Below is a small trained network, with its code and all its weights. Each question gives an input and a target symbol and asks what happens when units are switched off, that is, made to give their printed mean instead of their output.

import numpy as np


def w(rows, s, z=0):
    codes = np.array(rows[::2]) - 128.0
    scale = np.full(codes.shape[1], s)
    scale[-1] = z or s
    return codes * scale


def softmax(a):
    e = np.exp(a - a.max(-1, keepdims=True))
    return e / e.sum(-1, keepdims=True)


def log_softmax(a):
    a = a - a.max(-1, keepdims=True)
    return a - np.log(np.exp(a).sum(-1, keepdims=True))


def net(x, mask):
    ids = ['ΘΛΦΩαβεμξψ'.index(c) for c in x.split()]
    T = len(ids)
    res = E[ids] + P[:T]
    u = 0
    for l in range(3):
        r = res
        for j in range(3):
            rows = slice(4 * j, 4 * j + 4)
            q, k, v = (r @ M[l][rows].T for M in (Q, K, V))
            z = softmax(np.where(np.tri(T) > 0, q @ k.T / 4**0.5, -1e9)) @ v
            o = O[l][rows]
            res = res + np.where(mask[u + j], z, o[:, -1]) @ o[:, :-1]
        u += 3
    return log_softmax(res[-1] @ U[:, :-1].T + U[:, -1])


Q, K, V, O = {}, {}, {}, {}
E = w([
[95,129,78,194,85,117],'Θ',
[133,203,72,130,72,164],'Λ',
[112,164,72,158,160,123],'Φ',
[178,58,204,190,100,134],'Ω',
[61,119,109,119,214,165],'α',
[66,150,117,135,47,104],'β',
[82,159,103,121,189,135],'ε',
[161,153,147,33,83,192],'μ',
[122,159,134,155,94,212],'ξ',
[75,19,252,84,64,137],'ψ',
],0.019)
P = w([
[143,136,175,57,228,189],'0',
[140,192,227,186,164,102],'1',
[174,132,100,57,194,79],'2',
[154,82,98,156,84,231],'3',
[102,202,245,188,159,69],'4',
[199,121,85,48,171,35],'5',
[157,57,45,180,89,223],'6',
[70,211,200,192,169,89],'7',
[220,97,88,22,165,2],'8',
[78,20,87,185,84,171],'9',
[39,218,177,201,176,81],'10',
[222,79,166,91,113,41],'11',
],0.0079)
Q[0] = w([
[122,160,239,134,121,118],'L0H0',
[144,62,135,18,127,95],'L0H0',
[111,177,72,182,150,228],'L0H0',
[155,58,69,172,175,209],'L0H0',
[77,145,166,129,88,48],'L0H1',
[140,177,190,219,116,171],'L0H1',
[174,119,171,20,137,200],'L0H1',
[158,87,183,204,116,229],'L0H1',
[77,155,125,210,55,175],'L0H2',
[73,176,124,107,137,223],'L0H2',
[190,146,120,132,141,255],'L0H2',
[155,88,131,163,75,187],'L0H2',
],0.0092)
K[0] = w([
[156,134,170,112,82,169],'L0H0',
[138,188,142,195,174,136],'L0H0',
[250,114,132,93,129,112],'L0H0',
[128,80,145,124,247,116],'L0H0',
[121,99,179,82,136,79],'L0H1',
[140,159,163,202,140,192],'L0H1',
[83,155,124,57,22,180],'L0H1',
[120,87,181,176,158,187],'L0H1',
[129,146,88,186,62,102],'L0H2',
[30,106,111,101,123,149],'L0H2',
[243,137,99,106,119,129],'L0H2',
[110,34,125,122,82,197],'L0H2',
],0.012)
V[0] = w([
[234,66,92,52,87,122],'L0H0',
[167,23,113,16,146,153],'L0H0',
[57,35,154,100,153,109],'L0H0',
[87,54,62,120,186,96],'L0H0',
[122,33,21,213,162,156],'L0H1',
[195,241,101,124,109,92],'L0H1',
[165,124,134,102,210,129],'L0H1',
[2,163,57,26,160,88],'L0H1',
[60,92,49,189,47,166],'L0H2',
[107,211,181,200,96,62],'L0H2',
[127,88,222,127,226,158],'L0H2',
[193,160,36,142,235,116],'L0H2',
],0.006)
O[0] = w([
[93,160,91,192,50,87,15],'L0H0',
[109,159,153,107,103,170,212],'L0H0',
[133,118,131,67,151,138,231],'L0H0',
[113,78,63,106,119,123,125],'L0H0',
[148,63,119,80,123,130,86],'L0H1',
[104,166,86,100,128,94,21],'L0H1',
[122,117,152,97,253,191,155],'L0H1',
[186,123,146,145,76,121,192],'L0H1',
[105,163,123,64,215,114,181],'L0H2',
[156,122,130,79,118,161,99],'L0H2',
[150,209,65,81,52,91,249],'L0H2',
[108,145,194,138,48,95,65],'L0H2',
],0.0061,0.0022)
Q[1] = w([
[200,169,163,57,229,128],'L1H0',
[157,109,168,1,118,141],'L1H0',
[63,153,101,92,133,211],'L1H0',
[165,69,177,136,178,74],'L1H0',
[218,69,70,170,122,146],'L1H1',
[81,106,123,71,89,118],'L1H1',
[78,112,71,126,57,169],'L1H1',
[119,115,160,131,150,193],'L1H1',
[143,134,211,166,141,68],'L1H2',
[116,48,61,100,51,143],'L1H2',
[92,145,181,137,99,66],'L1H2',
[97,124,94,155,109,210],'L1H2',
],0.0091)
K[1] = w([
[151,84,132,101,81,85],'L1H0',
[179,94,166,148,41,124],'L1H0',
[141,126,53,81,96,43],'L1H0',
[118,3,223,114,124,142],'L1H0',
[157,106,134,38,133,91],'L1H1',
[71,99,114,41,93,168],'L1H1',
[62,158,102,51,127,183],'L1H1',
[115,106,48,138,132,92],'L1H1',
[117,133,169,162,165,139],'L1H2',
[178,149,104,110,72,145],'L1H2',
[80,124,189,149,162,93],'L1H2',
[188,116,109,131,102,65],'L1H2',
],0.011)
V[1] = w([
[201,53,130,96,55,82],'L1H0',
[147,87,135,142,158,123],'L1H0',
[77,152,85,174,75,143],'L1H0',
[88,109,102,169,206,180],'L1H0',
[64,104,113,129,198,52],'L1H1',
[123,180,229,33,181,145],'L1H1',
[166,90,67,95,87,130],'L1H1',
[65,227,102,95,142,60],'L1H1',
[147,179,156,80,179,55],'L1H2',
[190,192,138,2,171,140],'L1H2',
[11,71,180,107,139,75],'L1H2',
[76,90,99,89,110,193],'L1H2',
],0.0086)
O[1] = w([
[74,204,112,191,79,91,59],'L1H0',
[34,94,149,160,163,101,110],'L1H0',
[161,171,54,119,72,160,106],'L1H0',
[200,102,140,77,137,151,152],'L1H0',
[149,154,114,119,42,163,100],'L1H1',
[206,80,144,37,154,184,254],'L1H1',
[123,56,70,200,76,123,69],'L1H1',
[98,151,154,41,89,153,143],'L1H1',
[143,135,188,229,193,194,143],'L1H2',
[122,173,197,210,240,64,225],'L1H2',
[167,253,138,23,96,150,115],'L1H2',
[138,19,157,115,167,188,171],'L1H2',
],0.0057,0.006)
Q[2] = w([
[116,107,115,127,176,153],'L2H0',
[158,110,136,105,112,28],'L2H0',
[100,178,130,140,106,139],'L2H0',
[106,136,131,129,139,159],'L2H0',
[251,177,200,116,131,102],'L2H1',
[90,156,140,109,125,132],'L2H1',
[136,108,107,121,126,185],'L2H1',
[156,83,100,142,67,121],'L2H1',
[131,188,188,57,133,118],'L2H2',
[97,149,170,122,143,112],'L2H2',
[143,97,130,111,172,92],'L2H2',
[108,98,122,124,165,201],'L2H2',
],0.011)
K[2] = w([
[149,106,143,122,100,17],'L2H0',
[205,116,163,135,141,200],'L2H0',
[108,91,144,133,123,181],'L2H0',
[171,98,78,50,162,139],'L2H0',
[172,157,166,165,134,221],'L2H1',
[142,226,205,65,102,152],'L2H1',
[131,203,1,95,192,82],'L2H1',
[210,125,173,117,105,88],'L2H1',
[49,114,157,83,122,134],'L2H2',
[26,124,124,117,88,126],'L2H2',
[92,137,132,48,188,102],'L2H2',
[155,89,61,143,95,79],'L2H2',
],0.0095)
V[2] = w([
[153,85,114,98,120,124],'L2H0',
[151,103,169,150,96,188],'L2H0',
[142,130,28,193,193,163],'L2H0',
[249,120,91,157,122,115],'L2H0',
[157,117,135,215,81,212],'L2H1',
[140,169,63,129,160,110],'L2H1',
[90,149,112,175,142,76],'L2H1',
[126,148,92,154,160,81],'L2H1',
[213,83,119,124,138,51],'L2H2',
[165,69,134,188,110,175],'L2H2',
[144,127,102,109,104,207],'L2H2',
[100,31,206,154,82,112],'L2H2',
],0.012)
O[2] = w([
[180,133,111,90,73,125,155],'L2H0',
[54,98,109,83,49,112,159],'L2H0',
[160,106,92,140,146,56,106],'L2H0',
[115,177,158,133,84,74,112],'L2H0',
[1,151,106,162,148,149,68],'L2H1',
[145,107,199,142,123,88,99],'L2H1',
[134,88,167,88,110,149,1],'L2H1',
[136,105,179,136,98,117,65],'L2H1',
[101,156,138,112,78,121,128],'L2H2',
[86,108,44,79,170,57,124],'L2H2',
[117,135,66,175,139,69,163],'L2H2',
[106,156,169,39,150,79,116],'L2H2',
],0.011,0.0093)
U = w([
[185,12,98,88,130,125,3],'Θ',
[105,76,105,107,106,190,112],'Λ',
[103,110,165,196,136,83,118],'Φ',
[123,90,116,113,57,112,187],'Ω',
[129,80,110,146,195,90,87],'α',
[172,88,164,131,160,139,115],'β',
[168,164,207,166,150,89,151],'ε',
[125,177,147,143,57,169,191],'μ',
[82,144,150,166,195,129,126],'ξ',
[87,118,171,79,109,120,129],'ψ',
],0.011,0.0077)

Each question gives the input, a string of symbols that net reads in full, and the target symbol t.
The units are the heads (4 rows each of Q, K, V and O). Each row of codes is followed by its name. A weight is (code - 128) times the scale printed after its matrix; where a second scale follows, it is the last column's (O and U).
mask holds one flag per head, layer by layer. A switched-off head (its flag False) gives its mean, the last column of its rows in O, instead of its output. The means were averaged over made-up inputs and are rounded, as every weight is.
A unit's drop is (log p(t) with every unit on - log p(t) with that unit switched off) / (log p(t) with every unit on - log p(t) with every unit switched off).
The circuit of an input: a set's keep is (log p(t) with only the set's units on - log p(t) with every unit switched off) / (log p(t) with every unit on - log p(t) with every unit switched off). Starting from all 9 units, units are removed one at a time, each time the one whose removal leaves the highest keep (on an exact tie, the one counted first), for as long as the keep stays at least 0.8.
circuit, biggest first: the units of the circuit, biggest drop first
unit that matters most: the unit with the biggest drop
which heads matter: for each layer, one digit per head in row order, 1 if its drop is at least 0.15 and else 0, layers parted by /
input ε α α α α ψ ε, target Λ: which heads matter : 000 / 100 / 100
input ξ ψ α ψ ε, target ψ: circuit, biggest first : (L2H2)
input ε β Θ α ε ψ α ξ ψ Θ, target Λ: which heads matter : 001 / 100 / 100
input μ β ε α Φ α Φ Φ α ε α Ω, target Φ: circuit, biggest first : (L1H0, L1H1)
input α ψ ε ψ ε ψ ε Θ, target ψ: circuit, biggest first : (L2H2, L1H0, L0H0)
input β Φ ξ α ψ α α, target Θ: circuit, biggest first : (L2H1, L1H0)
input Θ α α α α ξ μ Ω ψ β ξ, target ψ: which heads matter : 100 / 100 / 001
input μ ξ Θ, target Θ: which heads matter : 010 / 011 / 010
input α α α μ Φ Ω α, target ψ: circuit, biggest first : (L2H2, L1H1)
input α α Θ Ω, target Ω: circuit, biggest first : (L2H0, L2H2, L1H0)
input ε ψ α μ ε, target μ: which heads matter : 101 / 011 / 100
input Φ μ α Λ, target Θ: which heads matter : 101 / 001 / 010
input ξ ε Θ Λ Φ α μ, target Θ: which heads matter : 100 / 011 / 010
input Λ Θ α Ω Ω ψ ε ξ β Θ, target μ: which heads matter : 011 / 101 / 101
input μ Ω μ ε ξ α α, target Θ: circuit, biggest first : (L2H1)
input α Φ ξ α ξ α ξ, target Θ: which heads matter : 100 / 000 / 010
input Θ ξ ξ α α ε μ, target β: circuit, biggest first : (L0H2, L2H0)
input α α ε ε ξ, target ξ: which heads matter : 011 / 001 / 010
input α Θ ε Λ ε Θ Λ μ ψ Λ, target Λ: circuit, biggest first : (L0H2, L1H0, L2H0)
input β ε ε μ Θ α, target β: unit that matters most : L2H2
input ξ Φ Λ Ω Φ Φ α, target ε: which heads matter : 010 / 000 / 110
input α Λ Θ α ψ Φ ε, target ε: which heads matter : 011 / 000 / 110
input Φ ε α α Φ μ Ω, target ξ: which heads matter : 000 / 001 / 010
input μ ε ξ ξ μ Ω ε β α ψ α, target ψ: circuit, biggest first : (L2H2, L1H2)
input ε α μ ε Θ ξ Θ, target α: circuit, biggest first : (L2H2, L1H2)
input α α ε ε Φ α α α ε ξ β, target ξ: circuit, biggest first : (L2H1, L0H1, L0H0, L1H1)
